Here is a tiny trained network, its code and every weight. The questions are about switching its units off for an input and a class, where a switched-off unit gives its printed mean instead of its output.

import numpy as np


def w(rows, s, z=0):
    codes = np.array(rows[::2]) - 128.0
    scale = np.full(codes.shape[1], s)
    scale[-1] = z or s
    return codes * scale


def f(y):
    return y / 2 * (1 + np.tanh(0.7978845608 * (y + 0.044715 * y**3)))


def log_softmax(a):
    a = a - a.max(-1, keepdims=True)
    return a - np.log(np.exp(a).sum(-1, keepdims=True))


def net(x, mask):
    res = np.array(x, float).reshape(1, 8) / 4 @ E
    y = f(res @ A[0][:, :-1].T + A[0][:, -1])
    res = res + np.where(mask, y, B[0][:, -1]) @ B[0][:, :-1]
    return log_softmax(res[-1] @ U[:, :-1].T + U[:, -1])


A, B = {}, {}
E = w([
[112,194,93,99,54,150,103,249,25,184,53],'x0',
[108,171,197,184,215,31,233,188,69,133,196],'x1',
[164,206,159,76,215,40,151,167,189,33,35],'x2',
[87,217,144,143,103,226,224,137,51,127,150],'x3',
[74,103,32,51,67,66,213,149,136,39,208],'x4',
[241,103,52,232,155,131,212,128,169,143,95],'x5',
[96,232,2,181,87,142,183,55,146,141,9],'x6',
[66,208,148,119,157,157,140,82,101,116,161],'x7',
],0.0051)
A[0] = w([
[59,43,168,190,58,178,202,64,115,186,238,210],'neuron 0',
[185,78,78,121,92,170,5,183,145,188,52,252],'neuron 1',
[217,143,62,138,185,151,64,80,233,108,50,232],'neuron 2',
[12,199,110,143,30,237,71,109,57,180,144,244],'neuron 3',
[163,200,34,170,36,161,214,229,36,141,76,203],'neuron 4',
[242,50,33,158,78,106,48,136,155,193,23,143],'neuron 5',
[64,62,125,191,27,238,116,75,40,163,226,242],'neuron 6',
[254,64,204,161,208,213,45,91,176,169,138,246],'neuron 7',
[26,216,96,95,18,226,49,239,34,176,80,234],'neuron 8',
[176,212,41,149,103,111,226,221,63,59,31,212],'neuron 9',
[92,153,227,195,237,16,210,155,104,130,215,244],'neuron 10',
[134,44,20,40,85,85,47,127,238,40,116,247],'neuron 11',
[131,216,55,136,221,70,255,57,161,72,67,242],'neuron 12',
[163,209,33,160,115,112,172,13,220,98,30,221],'neuron 13',
[101,61,202,47,206,1,69,197,121,69,218,250],'neuron 14',
],0.0046,0.003)
B[0] = w([
[207,116,54,74,211,229,163,27,184,195,209,197],'neuron 0',
[156,92,188,216,44,52,43,112,138,201,58,198],'neuron 1',
[140,82,84,214,116,68,55,74,210,44,13,201],'neuron 2',
[142,203,85,42,16,134,130,22,42,194,125,210],'neuron 3',
[153,60,74,113,82,93,235,174,48,211,47,200],'neuron 4',
[168,84,133,209,39,10,73,119,184,180,83,189],'neuron 5',
[222,117,18,56,92,210,114,51,94,208,200,211],'neuron 6',
[206,73,171,171,206,187,57,85,213,171,100,219],'neuron 7',
[113,156,192,9,26,95,116,79,19,232,67,229],'neuron 8',
[42,84,69,162,90,110,213,213,52,114,44,212],'neuron 9',
[172,217,202,73,251,219,183,199,58,23,179,241],'neuron 10',
[3,43,105,156,57,56,37,131,215,36,227,220],'neuron 11',
[38,186,31,158,233,80,211,177,155,34,63,227],'neuron 12',
[61,201,11,212,123,40,157,58,196,88,45,214],'neuron 13',
[59,114,239,57,183,186,102,201,156,55,210,254],'neuron 14',
],0.005,0.008)
U = w([
[21,42,193,62,55,109,38,181,192,45,232,51],'0',
[33,225,29,177,189,91,198,79,211,24,50,118],'1',
[102,113,75,123,95,101,255,228,38,172,48,161],'2',
[174,55,80,223,65,34,69,138,206,159,87,6],'3',
[219,95,224,179,196,187,49,120,197,127,30,202],'4',
[110,215,147,28,29,143,67,54,45,219,80,85],'5',
[224,81,35,95,177,219,182,53,161,174,243,231],'6',
[132,228,255,72,247,176,198,217,91,55,201,201],'7',
],0.005,0.0021)

Each question gives the input, the list of numbers given to net, and the class t.
The units are the neurons (one row each of A and B). Each row of codes is followed by its name. A weight is (code - 128) times the scale printed after its matrix; where a second scale follows, it is the last column's (A, B and U).
mask holds one flag per neuron, in row order. A switched-off neuron (its flag False) gives its mean, the last column of its row in B, instead of its output. The means were averaged over made-up inputs and are rounded, as every weight is.
A unit's drop is (log p(t) with every unit on - log p(t) with that unit switched off) / (log p(t) with every unit on - log p(t) with every unit switched off).
The circuit of an input: a set's keep is (log p(t) with only the set's units on - log p(t) with every unit switched off) / (log p(t) with every unit on - log p(t) with every unit switched off). Starting from the 12 units with the biggest drops (on a tie, the unit counted first), units are removed one at a time, each time the one whose removal leaves the highest keep (on an exact tie, the one counted first), for as long as the keep stays at least 0.8.
units of the circuit, in order: the units of the circuit, biggest drop first
most important unit: the unit with the biggest drop
top k neurons: the k neurons with the biggest drops, biggest first
drop when u is switched off: that unit's drop, to one decimal
input [-3,-5,4,1,-5,2,-1,-6], class 3: top 3 neurons -> [neuron 10; neuron 5; neuron 14]
input [7,-4,6,-4,-2,-7,-2,-3], class 0: most important unit -> neuron 11
input [-4,7,-7,-4,4,-3,1,3], class 6: top 3 neurons -> [neuron 0; neuron 6; neuron 12]
input [-3,2,-7,4,-5,-7,-5,-3], class 6: top 2 neurons -> [neuron 0; neuron 6]
input [-2,5,-4,-4,-4,-7,2,5], class 7: units of the circuit, in order -> [neuron 10; neuron 1; neuron 2]
input [6,-6,4,-7,4,1,-1,7], class 3: units of the circuit, in order -> [neuron 10; neuron 1]
input [-7,0,-2,2,-8,-2,-3,7], class 6: top 3 neurons -> [neuron 0; neuron 6; neuron 1]
input [-1,0,-1,7,2,-4,8,4], class 5: top 2 neurons -> [neuron 3; neuron 8]
input [6,-3,-1,-6,1,0,1,2], class 3: units of the circuit, in order -> [neuron 5; neuron 10]
input [-5,1,-2,4,3,-4,-8,0], class 7: top 2 neurons -> [neuron 14; neuron 10]
input [1,5,-2,7,1,6,8,5], class 2: top 2 neurons -> [neuron 4; neuron 9]
input [8,-7,-7,-6,7,6,-8,-2], class 3: top 3 neurons -> [neuron 5; neuron 1; neuron 10]
input [0,-3,2,2,6,-7,6,7], class 5: top 3 neurons -> [neuron 8; neuron 3; neuron 2]
input [7,-4,-5,-3,7,4,0,-5], class 3: top neuron -> [neuron 5]
input [6,7,2,-6,-4,1,-2,-8], class 7: top 2 neurons -> [neuron 10; neuron 14]
input [-7,-5,-3,-3,-1,4,4,1], class 3: drop when neuron 9 is switched off -> 0.0
input [-5,3,-4,2,-1,-7,-8,4], class 7: drop when neuron 10 is switched off -> 0.4
input [4,-6,2,-5,7,2,2,1], class 3: drop when neuron 10 is switched off -> 0.1
input [8,8,8,5,-5,-1,2,3], class 2: drop when neuron 4 is switched off -> 0.3
input [-8,7,-3,-5,6,-2,-2,-4], class 7: units of the circuit, in order -> [neuron 10]
